Below are the code and all the weights of a small trained network. Each question names an input and a class and asks about switching units off, where a switched-off unit gives its printed mean instead of its output.

import numpy as np


def w(rows, s, z=0):
    codes = np.array(rows[::2]) - 128.0
    scale = np.full(codes.shape[1], s)
    scale[-1] = z or s
    return codes * scale


def f(y):
    return y / 2 * (1 + np.tanh(0.7978845608 * (y + 0.044715 * y**3)))


def log_softmax(a):
    a = a - a.max(-1, keepdims=True)
    return a - np.log(np.exp(a).sum(-1, keepdims=True))


def net(x, mask):
    res = np.array(x, float).reshape(1, 8) / 4 @ E
    y = f(res @ A[0][:, :-1].T + A[0][:, -1])
    res = res + np.where(mask, y, B[0][:, -1]) @ B[0][:, :-1]
    return log_softmax(res[-1] @ U[:, :-1].T + U[:, -1])


A, B = {}, {}
E = w([
[188,216,187,158,181,162,144,217],'x0',
[124,121,32,112,247,106,140,106],'x1',
[111,246,146,167,174,115,254,55],'x2',
[161,241,49,111,43,160,100,163],'x3',
[194,100,170,121,171,176,158,78],'x4',
[173,63,164,48,32,43,223,148],'x5',
[127,67,110,53,183,83,185,212],'x6',
[60,193,242,123,131,60,81,157],'x7',
],0.0092)
A[0] = w([
[148,203,178,185,145,138,128,173,253],'neuron 1',
[101,53,19,157,94,94,78,158,112],'neuron 2',
[206,216,55,125,74,193,158,177,112],'neuron 3',
[157,137,208,149,219,215,123,178,187],'neuron 4',
[22,133,177,94,209,106,195,225,212],'neuron 5',
[130,83,55,146,156,174,2,172,155],'neuron 6',
[132,103,122,57,147,125,207,116,196],'neuron 7',
[92,106,160,129,24,61,127,69,109],'neuron 8',
[211,192,73,97,126,250,174,166,128],'neuron 9',
[121,173,71,242,156,168,33,119,126],'neuron 10',
[48,172,119,160,176,208,81,84,52],'neuron 11',
[72,156,81,117,3,10,157,82,193],'neuron 12',
[142,129,79,101,207,192,96,37,253],'neuron 13',
],0.0079,0.0048)
B[0] = w([
[130,197,192,180,134,179,167,148,223],'neuron 1',
[80,83,90,3,151,164,110,144,211],'neuron 2',
[115,192,82,92,77,206,189,173,239],'neuron 3',
[161,70,183,236,101,173,167,135,212],'neuron 4',
[166,159,135,147,212,81,157,175,216],'neuron 5',
[144,57,66,144,154,195,58,171,228],'neuron 6',
[201,84,155,88,188,74,218,133,193],'neuron 7',
[65,122,157,87,42,5,111,98,202],'neuron 8',
[75,114,116,117,73,215,234,114,234],'neuron 9',
[37,139,156,116,205,255,109,88,241],'neuron 10',
[76,184,140,222,176,109,103,93,209],'neuron 11',
[118,150,130,57,94,64,89,122,240],'neuron 12',
[112,87,62,196,148,130,139,44,244],'neuron 13',
],0.0086,0.012)
U = w([
[208,44,111,95,177,113,210,49,161],'0',
[93,220,129,81,183,2,161,237,4],'1',
[133,233,35,83,36,189,212,170,54],'2',
[94,123,180,51,4,38,134,63,64],'3',
[38,185,116,204,176,165,86,61,126],'4',
[136,41,32,42,136,188,44,167,8],'5',
[151,152,251,189,94,115,141,215,238],'6',
],0.0089,0.0033)

Each question gives the input, the list of numbers given to net, and the class t.
The units are the neurons (one row each of A and B). Each row of codes is followed by its name. A weight is (code - 128) times the scale printed after its matrix; where a second scale follows, it is the last column's (A, B and U).
mask holds one flag per neuron, in row order. A switched-off neuron (its flag False) gives its mean, the last column of its row in B, instead of its output. The means were averaged over made-up inputs and are rounded, as every weight is.
A unit's drop is (log p(t) with every unit on - log p(t) with that unit switched off) / (log p(t) with every unit on - log p(t) with every unit switched off).
The circuit of an input: a set's keep is (log p(t) with only the set's units on - log p(t) with every unit switched off) / (log p(t) with every unit on - log p(t) with every unit switched off). Starting from the 12 units with the biggest drops (on a tie, the unit counted first), units are removed one at a time, each time the one whose removal leaves the highest keep (on an exact tie, the one counted first), for as long as the keep stays at least 0.8.
units of the circuit, in order: the units of the circuit, biggest drop first
top k neurons: the k neurons with the biggest drops, biggest first
drop of u: that unit's drop, to one decimal
input [-3,8,2,-5,-8,4,-6,4], class 3: top neuron => [neuron 8]
input [0,-6,-5,-3,-4,5,7,-5], class 3: top 2 neurons => [neuron 6; neuron 8]
input [-3,-8,-2,6,2,-8,5,-7], class 5: top 4 neurons => [neuron 6; neuron 1; neuron 2; neuron 10]
input [3,2,-6,-4,1,-2,-2,7], class 6: units of the circuit, in order => [neuron 13; neuron 4]
input [-7,0,-8,-4,-7,4,5,6], class 3: top 3 neurons => [neuron 8; neuron 12; neuron 10]
input [2,8,-3,-5,-2,3,-4,1], class 0: top 3 neurons => [neuron 10; neuron 3; neuron 12]
input [7,-5,8,-5,-7,6,-5,-5], class 6: units of the circuit, in order => [neuron 1; neuron 2]
input [2,-1,-5,1,-2,5,-5,-5], class 5: top 2 neurons => [neuron 1; neuron 2]
input [-4,2,3,2,-6,7,5,-3], class 3: top 2 neurons => [neuron 12; neuron 8]
input [0,6,0,-3,-4,-5,5,8], class 1: top 3 neurons => [neuron 5; neuron 9; neuron 13]
input [-4,3,-4,-7,0,0,-5,6], class 3: units of the circuit, in order => [neuron 8; neuron 10]
input [0,-2,2,-8,-8,8,6,-6], class 1: top 2 neurons => [neuron 5; neuron 13]
input [-1,-4,8,4,2,7,1,0], class 3: top 2 neurons => [neuron 8; neuron 12]
input [-8,-7,0,7,-1,-8,2,-4], class 5: units of the circuit, in order => [neuron 6]
input [6,4,8,-2,1,3,0,4], class 6: top 2 neurons => [neuron 4; neuron 1]
input [0,-4,-7,-6,4,5,7,5], class 1: top 2 neurons => [neuron 5; neuron 13]
input [-3,-5,-8,7,-7,-7,-7,-5], class 5: top 2 neurons => [neuron 6; neuron 2]
input [4,4,-8,-1,6,5,-1,5], class 6: drop of neuron 4 => 0.1
input [7,-4,-8,0,-7,-4,-8,-7], class 5: drop of neuron 2 => 1.1
input [-8,-3,-5,-4,8,8,2,-5], class 3: units of the circuit, in order => [neuron 8]
input [4,0,-2,-6,-3,2,-2,-3], class 6: drop of neuron 1 => -0.2
